Here is a tiny trained network, its code and every weight. The questions are about switching its units off for an input and a target symbol, where a switched-off unit gives its printed mean instead of its output.

import numpy as np


def w(rows, s, z=0):
    codes = np.array(rows[::2]) - 128.0
    scale = np.full(codes.shape[1], s)
    scale[-1] = z or s
    return codes * scale


def norm(h):
    return h / np.sqrt((h * h).mean(-1, keepdims=True) + 1e-5)


def f(y):
    return np.maximum(y, 0)


def softmax(a):
    e = np.exp(a - a.max(-1, keepdims=True))
    return e / e.sum(-1, keepdims=True)


def log_softmax(a):
    a = a - a.max(-1, keepdims=True)
    return a - np.log(np.exp(a).sum(-1, keepdims=True))


def net(x, mask):
    ids = ['αβγδεξπστφψω'.index(c) for c in x.split()]
    T = len(ids)
    res = E[ids] + P[:T]
    u = 0
    for l in range(3):
        r = norm(res)
        for j in range(2):
            rows = slice(2 * j, 2 * j + 2)
            q, k, v = (r @ M[l][rows].T for M in (Q, K, V))
            z = softmax(np.where(np.tri(T) > 0, q @ k.T / 2**0.5, -1e9)) @ v
            o = O[l][rows]
            res = res + np.where(mask[u + j], z, o[:, -1]) @ o[:, :-1]
        u += 2
        y = f(norm(res) @ A[l][:, :-1].T + A[l][:, -1])
        res = res + np.where(mask[u : u + 4], y, B[l][:, -1]) @ B[l][:, :-1]
        u += 4
    return log_softmax(norm(res)[-1] @ U[:, :-1].T + U[:, -1])


Q, K, V, O, A, B = {}, {}, {}, {}, {}, {}
E = w([
[239,146,129,130,131,182,187,85,113,144],'α',
[127,91,111,99,154,132,99,53,105,67],'β',
[154,66,150,125,103,135,136,44,71,144],'γ',
[187,149,120,127,134,192,113,72,96,120],'δ',
[145,55,164,29,186,29,101,122,92,142],'ε',
[174,91,100,181,60,141,227,25,143,57],'ξ',
[129,102,81,105,209,28,140,100,127,62],'π',
[190,154,25,153,136,115,93,109,53,166],'σ',
[85,182,189,33,142,167,67,98,83,118],'τ',
[175,255,133,98,99,183,171,145,97,158],'φ',
[77,190,177,1,182,35,196,177,155,81],'ψ',
[69,178,84,166,224,114,35,170,31,121],'ω',
],0.014)
P = w([
[172,158,147,114,171,103,124,79,60,103],'0',
[168,107,115,88,182,146,110,114,158,167],'1',
[162,92,110,94,139,170,183,146,4,83],'2',
[182,173,165,147,70,80,85,115,134,58],'3',
[94,108,90,114,130,155,116,146,189,160],'4',
[106,89,136,133,75,124,197,187,40,79],'5',
[179,215,135,73,76,123,118,98,149,28],'6',
[93,101,77,180,153,187,125,137,190,159],'7',
],0.022)
Q[0] = w([
[50,120,90,88,109,169,254,184,3,111],'L0H1',
[163,125,96,110,100,108,114,105,75,45],'L0H1',
[73,78,119,138,156,166,195,163,85,188],'L0H2',
[84,155,136,195,128,99,80,123,229,200],'L0H2',
],0.0099)
K[0] = w([
[56,212,158,158,68,64,121,255,130,129],'L0H1',
[55,174,80,176,94,190,65,153,220,145],'L0H1',
[150,125,190,172,109,94,102,200,103,59],'L0H2',
[224,118,92,47,146,144,156,40,74,137],'L0H2',
],0.01)
V[0] = w([
[216,139,6,173,120,25,152,134,110,201],'L0H1',
[131,37,87,93,102,105,76,68,106,63],'L0H1',
[159,156,218,116,154,154,254,109,185,76],'L0H2',
[58,245,113,98,234,145,145,176,173,69],'L0H2',
],0.0086)
O[0] = w([
[125,252,101,120,148,153,189,163,145,140,204],'L0H1',
[124,124,176,124,188,187,69,118,166,91,253],'L0H1',
[132,128,77,67,115,89,128,81,133,166,158],'L0H2',
[84,170,167,160,125,76,103,109,142,174,114],'L0H2',
],0.018,0.0056)
A[0] = w([
[132,175,151,204,120,69,104,60,168,160,69],'L0N1',
[116,69,130,143,133,164,107,123,252,145,138],'L0N2',
[88,142,106,123,71,36,86,63,140,141,12],'L0N3',
[154,108,106,82,95,126,132,110,71,79,1],'L0N4',
],0.011,0.0035)
B[0] = w([
[122,137,101,88,158,40,140,184,247,83,190],'L0N1',
[118,207,109,141,53,158,237,152,229,226,254],'L0N2',
[205,156,225,121,123,155,224,235,132,255,182],'L0N3',
[163,104,103,98,50,94,69,122,160,45,204],'L0N4',
],0.0097,0.0057)
Q[1] = w([
[121,216,180,70,116,162,122,159,137,11],'L1H1',
[96,6,100,145,198,200,183,156,31,131],'L1H1',
[2,69,81,142,232,130,192,146,56,171],'L1H2',
[85,74,119,115,147,175,162,114,96,52],'L1H2',
],0.0092)
K[1] = w([
[8,137,29,158,155,176,130,112,180,140],'L1H1',
[146,129,71,219,130,80,132,74,53,87],'L1H1',
[204,161,190,178,129,88,119,117,41,86],'L1H2',
[148,118,138,129,147,121,151,143,145,34],'L1H2',
],0.011)
V[1] = w([
[54,163,216,74,106,109,178,112,178,88],'L1H1',
[210,229,138,220,2,141,38,17,83,71],'L1H1',
[100,115,208,34,67,184,118,142,17,170],'L1H2',
[123,130,165,55,111,99,191,160,209,17],'L1H2',
],0.0069)
O[1] = w([
[212,119,202,127,136,165,246,115,187,137,187],'L1H1',
[85,144,235,166,1,145,118,171,203,119,36],'L1H1',
[185,135,170,183,201,132,137,221,117,175,47],'L1H2',
[102,71,135,140,219,122,160,47,113,159,253],'L1H2',
],0.0098,0.0042)
A[1] = w([
[164,225,176,120,117,69,170,135,81,48,80],'L1N1',
[174,128,197,172,161,113,180,121,51,99,131],'L1N2',
[183,57,103,91,89,200,78,171,130,68,2],'L1N3',
[106,159,90,91,60,20,202,103,2,146,136],'L1N4',
],0.0092,0.0075)
B[1] = w([
[79,2,58,158,64,74,84,100,110,157,253],'L1N1',
[120,137,122,151,140,105,137,169,44,75,220],'L1N2',
[77,107,167,54,81,137,142,249,177,70,171],'L1N3',
[246,137,111,165,54,232,111,208,86,123,223],'L1N4',
],0.013,0.0056)
Q[2] = w([
[129,175,206,212,136,74,121,135,98,206],'L2H1',
[165,130,192,145,90,83,156,106,116,167],'L2H1',
[44,97,141,141,199,127,43,151,120,161],'L2H2',
[122,105,170,111,139,84,140,2,195,23],'L2H2',
],0.011)
K[2] = w([
[190,123,167,167,147,51,86,220,34,68],'L2H1',
[209,89,129,150,80,66,186,97,80,132],'L2H1',
[1,82,198,178,225,97,63,134,68,175],'L2H2',
[169,158,221,25,140,73,65,16,204,83],'L2H2',
],0.0082)
V[2] = w([
[171,143,85,134,157,202,67,152,169,172],'L2H1',
[154,192,114,75,138,63,58,156,255,110],'L2H1',
[130,151,197,112,152,30,106,120,13,23],'L2H2',
[108,114,107,97,113,138,138,198,107,179],'L2H2',
],0.0082)
O[2] = w([
[87,149,242,152,74,203,176,52,55,223,253],'L2H1',
[122,28,172,210,108,98,189,27,193,169,178],'L2H1',
[169,128,73,238,2,161,202,56,184,142,142],'L2H2',
[86,47,165,86,167,206,89,99,127,136,87],'L2H2',
],0.0074,0.0054)
A[2] = w([
[92,86,127,150,127,144,170,249,94,170,36],'L2N1',
[147,71,130,150,70,103,177,145,138,122,105],'L2N2',
[91,154,175,31,242,126,161,162,213,215,13],'L2N3',
[116,74,81,101,125,216,182,189,140,169,254],'L2N4',
],0.017,0.00096)
B[2] = w([
[110,219,139,105,98,145,157,41,153,100,171],'L2N1',
[103,143,144,97,186,156,77,160,92,152,179],'L2N2',
[113,128,85,136,202,251,55,131,158,189,253],'L2N3',
[131,84,137,202,132,88,148,138,230,168,220],'L2N4',
],0.019,0.018)
U = w([
[129,142,123,105,191,165,78,133,133,166,170],'α',
[187,133,214,143,176,71,96,161,110,131,160],'β',
[94,98,106,149,111,44,111,171,141,114,229],'γ',
[127,123,95,27,82,122,128,80,154,109,133],'δ',
[173,139,245,162,129,113,105,57,156,109,2],'ε',
[169,88,139,105,145,126,156,224,169,50,94],'ξ',
[186,74,127,139,197,119,178,95,47,115,110],'π',
[100,108,91,164,122,80,194,55,204,181,129],'σ',
[99,75,172,97,87,139,45,91,68,146,101],'τ',
[182,76,85,141,55,155,116,153,80,152,59],'φ',
[179,184,182,78,122,60,167,135,138,178,206],'ψ',
[95,196,113,131,121,171,147,151,89,80,57],'ω',
],0.012,0.0046)

Each question gives the input, a string of symbols that net reads in full, and the target symbol t.
The units are the heads (2 rows each of Q, K, V and O) and the neurons (one row each of A and B). Each row of codes is followed by its name. A weight is (code - 128) times the scale printed after its matrix; where a second scale follows, it is the last column's (O, A, B and U).
mask holds one flag per unit, layer by layer, with each layer's heads first. A switched-off unit (its flag False) gives its mean, the last column of its rows in O or B, instead of its output. The means were averaged over made-up inputs and are rounded, as every weight is.
A unit's drop is (log p(t) with every unit on - log p(t) with that unit switched off) / (log p(t) with every unit on - log p(t) with every unit switched off).
The circuit of an input: a set's keep is (log p(t) with only the set's units on - log p(t) with every unit switched off) / (log p(t) with every unit on - log p(t) with every unit switched off). Starting from the 12 units with the biggest drops (on a tie, the unit counted first), units are removed one at a time, each time the one whose removal leaves the highest keep (on an exact tie, the one counted first), for as long as the keep stays at least 0.8.
units of the circuit, in order: the units of the circuit, biggest drop first
top k neurons: the k neurons with the biggest drops, biggest first
top k neurons in layer l: the k neurons of layer l with the biggest drops, biggest first
heads that matter: for each layer, one digit per head in row order, 1 if its drop is at least 0.15 and else 0, layers parted by /
input π ω σ β ω, target σ: heads that matter -> 01 / 00 / 11
input ε ξ φ, target φ: units of the circuit, in order -> L1N4, L0H1
input α σ ξ σ φ γ, target φ: units of the circuit, in order -> L0H1, L1N4
input σ γ ξ ω σ σ τ, target ω: heads that matter -> 11 / 00 / 00
input α ξ δ φ ξ ω τ, target δ: units of the circuit, in order -> L2N3, L0H2
input β β τ ξ γ ξ τ, target ξ: heads that matter -> 01 / 00 / 00
input β α δ δ β ξ φ, target ε: units of the circuit, in order -> L0H1, L2N3
input δ β φ α, target ε: units of the circuit, in order -> L0H1, L2N3
input φ φ ξ γ τ γ σ, target β: heads that matter -> 11 / 00 / 00
input β ξ σ ω γ ω β, target ξ: units of the circuit, in order -> L0H2, L2N3
input α ω β φ, target γ: heads that matter -> 01 / 00 / 00
input δ ψ δ φ ω ξ ξ, target γ: top 3 neurons -> L2N3, L0N1, L1N1
input β ξ σ, target σ: units of the circuit, in order -> L2N4, L2N3
input γ ω β ξ, target γ: top 3 neurons -> L2N3, L1N1, L0N1
input α α ξ ξ γ α φ, target ξ: top 2 neurons -> L2N3, L1N3
input α ξ α γ α ξ, target ξ: units of the circuit, in order -> L0H2, L2N3, L1N3, L2N2
input γ ξ ε σ, target δ: top 2 neurons -> L2N3, L2N4
input ω ω φ β α δ ξ, target φ: top 3 neurons -> L1N4, L2N3, L1N1
input ω ω ψ, target ω: top 2 neurons -> L2N1, L1N2
input ξ ξ γ ω ξ β, target ω: top neuron -> L2N1
input δ γ ξ β ξ σ, target σ: top 3 neurons -> L2N4, L2N3, L2N1
input γ β ψ, target ψ: top neuron in layer 2 -> L2N3
input δ ξ ξ, target ξ: top 2 neurons -> L1N3, L2N3
input ω ω ξ π φ τ ξ, target ψ: top 2 neurons -> L0N3, L2N3
input ξ σ φ, target φ: heads that matter -> 00 / 00 / 00
input ω φ ξ ε φ σ τ, target ψ: top 2 neurons -> L0N3, L2N3
input ψ δ γ ψ ω ε, target ω: heads that matter -> 01 / 00 / 00
input ξ ξ α δ σ β ξ, target ω: top 2 neurons in layer 2 -> L2N4, L2N3
input ψ α ω δ, target φ: top neuron -> L1N4
input α α π π, target φ: top 2 neurons -> L1N4, L2N3
